[0.08, 0.07, -0.16, 0.18, -0.11, -0.04] ans = 0.07
[0.15, -0.08, 0.02, -0.19, -0.07] ans = 0.15
[-72.8, 111.7, -81.4, 110.1, -129.5, 123.0] ans = 111.7
[-7.56, -4.17, -3.21, -15.52, 17.28] ans = -7.56
[8.6, 2.6, 16.6, -11.6, 14.2, 7.1] ans = 2.6
[[-0.08, -0.05, -0.19, -0.05, 0.13, -0.06, -0.10], [-0.01, -0.06, -0.18, -0.13, 0.16, -0.10, -0.11], [-0.02, 0.05, -0.08, -0.04, 0.21, 0.13, -0.10]] ans = -0.08
[-128.693, 131.287, 122.583, -118.864, -85.546] ans = -128.693
[[-1.82, 0.45, 2.15, 0.32, 0.20], [-1.06, -0.63, 0.07, 0.55, 0.36]] ans = -1.06
[1.686, -0.423, 0.951, -1.598, -1.545] ans = 1.686
[83.8, 173.0, -164.7, 142.5, -161.3, 151.3] ans = 173.0
---
[[ 11  21 -30 -24]
 [ 28  -5 -30  23]] => 21

[[-30  -7   4 -21 -11   1 -11]
 [-13   0 -17  -3   1   6  -3]
 [ -7  -1  21  14  -6   4  16]] => 1

[[ 19  -5  36   1 -23 -34]
 [ 11 -16 -16  15  18 -26]] => 1

[[  1 -29  17  -8   5  -3]
 [ 25 -22   1   8  20  25]] => -8

[[ -1   3  -9  22 -24]
 [ 15 -30   3   1   2]] => -9

[[ -1   9   6  10   7]
 [-28  -6   9   9  11]
 [ 13  10  -8 -16 -13]] => 9

[[ -6 -37  24 -35   6 -32   7]
 [ 15  26 -27   2  19 -19  -1]
 [ 26  33 -21  31  16  -1 -23]] => 19

[[-20 -14  -7   1]
 [ -1 -29 -30  -7]
 [ 11  -5 -10  -5]] => -29
---
[[ 34   4  -2   5   4  -9]
 [-12 -18 -14   9   4   9]
 [  0  16  -9 -12   2  -7]] >> -2

[[ 22  18  -6  20  23]
 [ 20  14  11 -15  16]
 [ 15  10  -4  15  32]] >> -6

[[-29 -28 -27 -30  28]
 [-12 -12  16 -12  22]
 [ -6  -4  35  -7 -31]] >> -27

[[  6   6  -1   5  -1   1]
 [  5   6   0   3  -2  -1]
 [ 26  33  -5  28   9 -14]] >> -1

[[ -6   4  20 -29   6  15 -12]
 [  5  12  10  -1   7 -24  -9]
 [-36   7  23  11   0  -2   6]] >> 20

[[  6 -13  -7  15]
 [  5 -23 -32  18]
 [ 17  36  -5 -25]] >> -7

[[ 26 -17  27  -1  -1  26 -32]
 [-18  -9 -25   6   8 -15  16]
 [-25  -1 -24   3  12 -22  25]] >> 27
---
[[  5 -12 -13  -1]
 [-19   8  21   6]
 [  6  20  18  32]] yields 8

[[  0  32   3 -14  10  -7   8]
 [  7   2 -10  14  -4 -12 -13]
 [ 16  17  -3  -1  18 -11  17]] yields -4

[[ 27 -31 -26  -7  30 -13  14]
 [ 30 -26  31 -29 -15 -10  -1]
 [ 11  30  12  27 -25   2   4]] yields -15

[[-25  29 -23 -30  22 -30  29]
 [-25  29 -23 -30  22 -30  28]
 [ 27 -28  27  15 -27  20  -3]] yields 22

[[ -1  -9  -2   0   0]
 [  4 -36  -6  -2  22]
 [ -3 -11  -7  -9   8]] yields -6

[[-21  29   7  11 -15   7]
 [-11  -2  -1   4 -10   2]
 [-19  -8   4   6  -2   1]] yields 4

[[ 20 -24  31 -18   1 -19 -35]
 [-28   7  35   1   9   4 -19]
 [ 16  19  20  -8  25  22 -17]] yields 9

[[ 18   3   8  17 -35]
 [-20   3  14  -9 -35]
 [ -2   0  -3 -13 -35]] yields 14

[[ -2  23 -12 -31   3]
 [ -3  -7   9  27 -14]
 [ -7   8  -1   2  19]] yields 9

[[  9  -3  -5   2]
 [ 29 -11  -3   4]
 [ -1   3  -3 -15]] yields -11
---
[[ -2 -12  12 -13]
 [-23 -23  22  11]
 [-35 -16   6   8]] Out: 8

[[ -6   3 -31   2]
 [  5 -16  -5  -9]
 [-17  -8   2 -13]] Out: -13

[[-22 -33  35  -5]
 [ 15  22 -23   4]
 [  3   4  -5   1]] Out: 1

[[-16   3  10  29 -22   6]
 [  0 -19   4  25 -24  12]
 [ 13  14 -10  31  -7   5]] Out: 5

[[  4 -15   0  -7]
 [ 19 -33  -2 -19]
 [ 16 -34  -5 -11]] Out: -11

[[  9   0 -12  17 -26 -18]
 [  7  -8  -6  -7   7   9]
 [ -2 -28   3 -29  34  31]] Out: 31

[[ 34  36 -20 -20 -32]
 [ 31  28  24 -16 -36]
 [ 26  25 -22 -32 -32]] Out: -32

[[ 22  27  12 -27  -9  -2]
 [ 24 -13  25 -22 -22  -5]
 [ 20 -35  29 -21 -29 -25]] Out: -25
